Here is a tiny trained network, its code and every weight. The questions are about switching its units off for an input and a class, where a switched-off unit gives its printed mean instead of its output.

import numpy as np


def w(rows, s, z=0):
    codes = np.array(rows[::2]) - 128.0
    scale = np.full(codes.shape[1], s)
    scale[-1] = z or s
    return codes * scale


def norm(h):
    return h / np.sqrt((h * h).mean(-1, keepdims=True) + 1e-5)


def f(y):
    return np.maximum(y, 0)


def log_softmax(a):
    a = a - a.max(-1, keepdims=True)
    return a - np.log(np.exp(a).sum(-1, keepdims=True))


def net(x, mask):
    res = np.array(x, float).reshape(1, 6) / 4 @ E
    u = 0
    for l in range(3):
        y = f(norm(res) @ A[l][:, :-1].T + A[l][:, -1])
        res = res + np.where(mask[u : u + 9], y, B[l][:, -1]) @ B[l][:, :-1]
        u += 9
    return log_softmax(norm(res)[-1] @ U[:, :-1].T + U[:, -1])


A, B = {}, {}
E = w([
[129,131,126,125,125,128,129,129,127],'x0',
[191,115,44,208,146,233,153,98,114],'x1',
[188,61,92,91,35,120,94,132,245],'x2',
[184,199,215,180,99,102,108,5,150],'x3',
[130,130,125,124,126,127,131,126,124],'x4',
[78,182,164,170,16,184,188,170,146],'x5',
],0.0021)
A[0] = w([
[207,128,117,113,141,183,122,134,117,81],'0.n1',
[86,138,216,74,102,3,44,174,133,14],'0.n2',
[159,182,169,159,69,132,165,136,123,99],'0.n3',
[207,133,119,138,192,37,91,43,125,68],'0.n4',
[157,57,66,110,197,58,132,149,83,90],'0.n5',
[153,119,76,177,138,178,109,109,110,79],'0.n6',
[90,165,172,99,129,76,95,161,122,9],'0.n7',
[95,186,167,149,170,137,144,40,99,113],'0.n8',
[166,162,65,197,127,179,132,100,96,7],'0.n9',
],0.0031,0.002)
B[0] = w([
[57,59,131,164,143,35,149,101,143,158],'0.n1',
[89,27,36,117,52,74,244,10,35,251],'0.n2',
[56,121,116,99,188,170,21,64,137,192],'0.n3',
[57,150,168,78,163,250,34,88,179,227],'0.n4',
[38,143,155,80,151,235,19,116,194,219],'0.n5',
[114,55,155,81,115,60,213,74,121,173],'0.n6',
[125,77,78,102,88,87,244,81,150,169],'0.n7',
[196,165,88,96,139,52,142,217,188,222],'0.n8',
[74,50,96,128,78,68,228,54,108,171],'0.n9',
],0.0025,0.0024)
A[1] = w([
[121,130,133,122,117,126,131,134,136,42],'1.n1',
[116,177,128,134,95,136,121,114,123,71],'1.n2',
[75,153,103,146,59,179,170,160,116,138],'1.n3',
[214,131,112,137,72,87,85,92,182,102],'1.n4',
[109,123,200,117,112,94,130,149,78,95],'1.n5',
[202,124,112,145,113,100,123,127,215,82],'1.n6',
[93,74,80,116,158,110,137,252,79,83],'1.n7',
[119,175,153,144,60,158,146,161,117,5],'1.n8',
[121,180,118,175,85,170,114,163,121,55],'1.n9',
],0.0036,0.0022)
B[1] = w([
[119,101,129,142,146,127,126,117,133,128],'1.n1',
[123,112,147,107,120,175,87,157,110,149],'1.n2',
[70,62,115,98,218,106,35,109,187,234],'1.n3',
[195,175,120,136,175,85,165,244,120,221],'1.n4',
[147,97,15,158,88,132,169,91,122,174],'1.n5',
[161,130,109,125,127,59,144,222,119,182],'1.n6',
[221,116,253,105,56,177,105,152,68,252],'1.n7',
[58,168,130,102,199,174,69,81,233,151],'1.n8',
[67,101,163,60,164,66,112,64,143,151],'1.n9',
],0.0026,0.0023)
A[2] = w([
[167,79,97,78,87,48,54,160,165,211],'2.n1',
[124,218,154,170,181,98,173,146,50,62],'2.n2',
[107,108,80,93,115,200,125,233,115,1],'2.n3',
[162,224,172,190,87,83,148,45,157,55],'2.n4',
[46,178,144,179,79,184,150,141,150,72],'2.n5',
[61,175,128,107,221,129,119,134,2,117],'2.n6',
[52,136,132,156,43,135,161,171,196,209],'2.n7',
[209,184,166,156,134,91,77,47,135,120],'2.n8',
[201,72,19,237,154,224,171,78,118,114],'2.n9',
],0.0038,0.00099)
B[2] = w([
[134,244,117,251,159,158,201,109,117,253],'2.n1',
[241,141,75,177,70,105,156,189,221,181],'2.n2',
[150,122,237,166,92,138,73,131,72,203],'2.n3',
[119,34,154,99,126,158,125,220,65,213],'2.n4',
[145,113,58,81,232,139,55,60,158,167],'2.n5',
[188,156,87,184,69,121,145,115,229,241],'2.n6',
[175,142,92,100,241,123,99,70,107,208],'2.n7',
[63,58,135,109,97,226,92,232,48,210],'2.n8',
[36,183,177,49,68,4,184,85,102,206],'2.n9',
],0.0037,0.0035)
U = w([
[48,114,129,63,65,18,235,39,87,254],'0',
[140,65,222,123,97,234,69,228,40,109],'1',
[88,151,95,77,255,186,15,38,212,94],'2',
[252,210,79,216,99,103,185,194,229,52],'3',
],0.0084,0.0011)

Each question gives the input, the list of numbers given to net, and the class t.
The units are the neurons (one row each of A and B). Each row of codes is followed by its name. A weight is (code - 128) times the scale printed after its matrix; where a second scale follows, it is the last column's (A, B and U).
mask holds one flag per neuron, layer by layer. A switched-off neuron (its flag False) gives its mean, the last column of its row in B, instead of its output. The means were averaged over made-up inputs and are rounded, as every weight is.
A unit's drop is (log p(t) with every unit on - log p(t) with that unit switched off) / (log p(t) with every unit on - log p(t) with every unit switched off).
The circuit of an input: a set's keep is (log p(t) with only the set's units on - log p(t) with every unit switched off) / (log p(t) with every unit on - log p(t) with every unit switched off). Starting from the 12 units with the biggest drops (on a tie, the unit counted first), units are removed one at a time, each time the one whose removal leaves the highest keep (on an exact tie, the one counted first), for as long as the keep stays at least 0.8.
units of the circuit, in order: the units of the circuit, biggest drop first
most important unit: the unit with the biggest drop
k most important neurons: the k neurons with the biggest drops, biggest first
k most important neurons of layer l: the k neurons of layer l with the biggest drops, biggest first
drop when u is switched off: that unit's drop, to one decimal
input [0,-5,-6,5,7,1], class 3: units of the circuit, in order	2.n2
input [-2,7,5,-8,-7,-5], class 1: 3 most important neurons	0.n2, 2.n3, 1.n7
input [-3,-6,-2,-6,2,7], class 2: 3 most important neurons	2.n7, 2.n5, 1.n3
input [-7,-2,-2,-8,0,-7], class 1: 2 most important neurons of layer 0	0.n4, 0.n3
input [3,-6,0,-3,3,8], class 2: units of the circuit, in order	2.n7, 2.n5
input [1,-7,-8,2,5,2], class 3: 2 most important neurons	2.n2, 2.n6
input [-1,5,-7,-3,4,7], class 2: 3 most important neurons	2.n5, 1.n3, 1.n4
input [0,8,-3,3,-2,8], class 0: 4 most important neurons	2.n9, 0.n9, 0.n5, 0.n4
input [1,-5,8,-3,-4,0], class 3: 2 most important neurons of layer 2	2.n1, 2.n9
input [-7,6,-5,-1,3,0], class 0: 2 most important neurons	2.n9, 0.n9
input [6,8,-5,8,-8,-1], class 0: 3 most important neurons	2.n9, 0.n9, 1.n7
input [0,0,-2,-7,8,8], class 2: 2 most important neurons of layer 1	1.n8, 1.n3
input [8,1,-6,7,1,4], class 1: 2 most important neurons	2.n4, 2.n8
input [-2,-7,-7,8,4,0], class 1: most important unit	2.n4
input [-2,-3,4,0,4,-2], class 3: 4 most important neurons	2.n1, 2.n9, 1.n4, 0.n9
input [7,4,4,-2,-2,3], class 0: 2 most important neurons	2.n9, 0.n8
input [3,5,-7,-2,-5,3], class 3: 3 most important neurons	2.n2, 2.n6, 0.n2
input [-2,0,-5,8,5,0], class 1: 2 most important neurons of layer 2	2.n8, 2.n4
input [4,1,-1,0,7,1], class 0: 2 most important neurons	0.n9, 0.n5
input [-1,1,1,8,1,-5], class 1: most important unit	2.n8
input [3,0,4,6,3,-6], class 1: 2 most important neurons	2.n8, 1.n3
input [-3,-4,-5,4,-6,1], class 3: 3 most important neurons of layer 2	2.n2, 2.n9, 2.n6
input [-2,4,3,8,6,8], class 1: 2 most important neurons	2.n4, 2.n8
input [7,0,-8,-3,-3,-4], class 3: drop when 2.n6 is switched off	0.2
input [3,5,-3,4,3,2], class 0: drop when 2.n9 is switched off	1.1
input [3,8,4,1,-4,7], class 0: drop when 2.n9 is switched off	0.9
input [0,-4,-4,-2,4,6], class 2: drop when 0.n6 is switched off	0.0
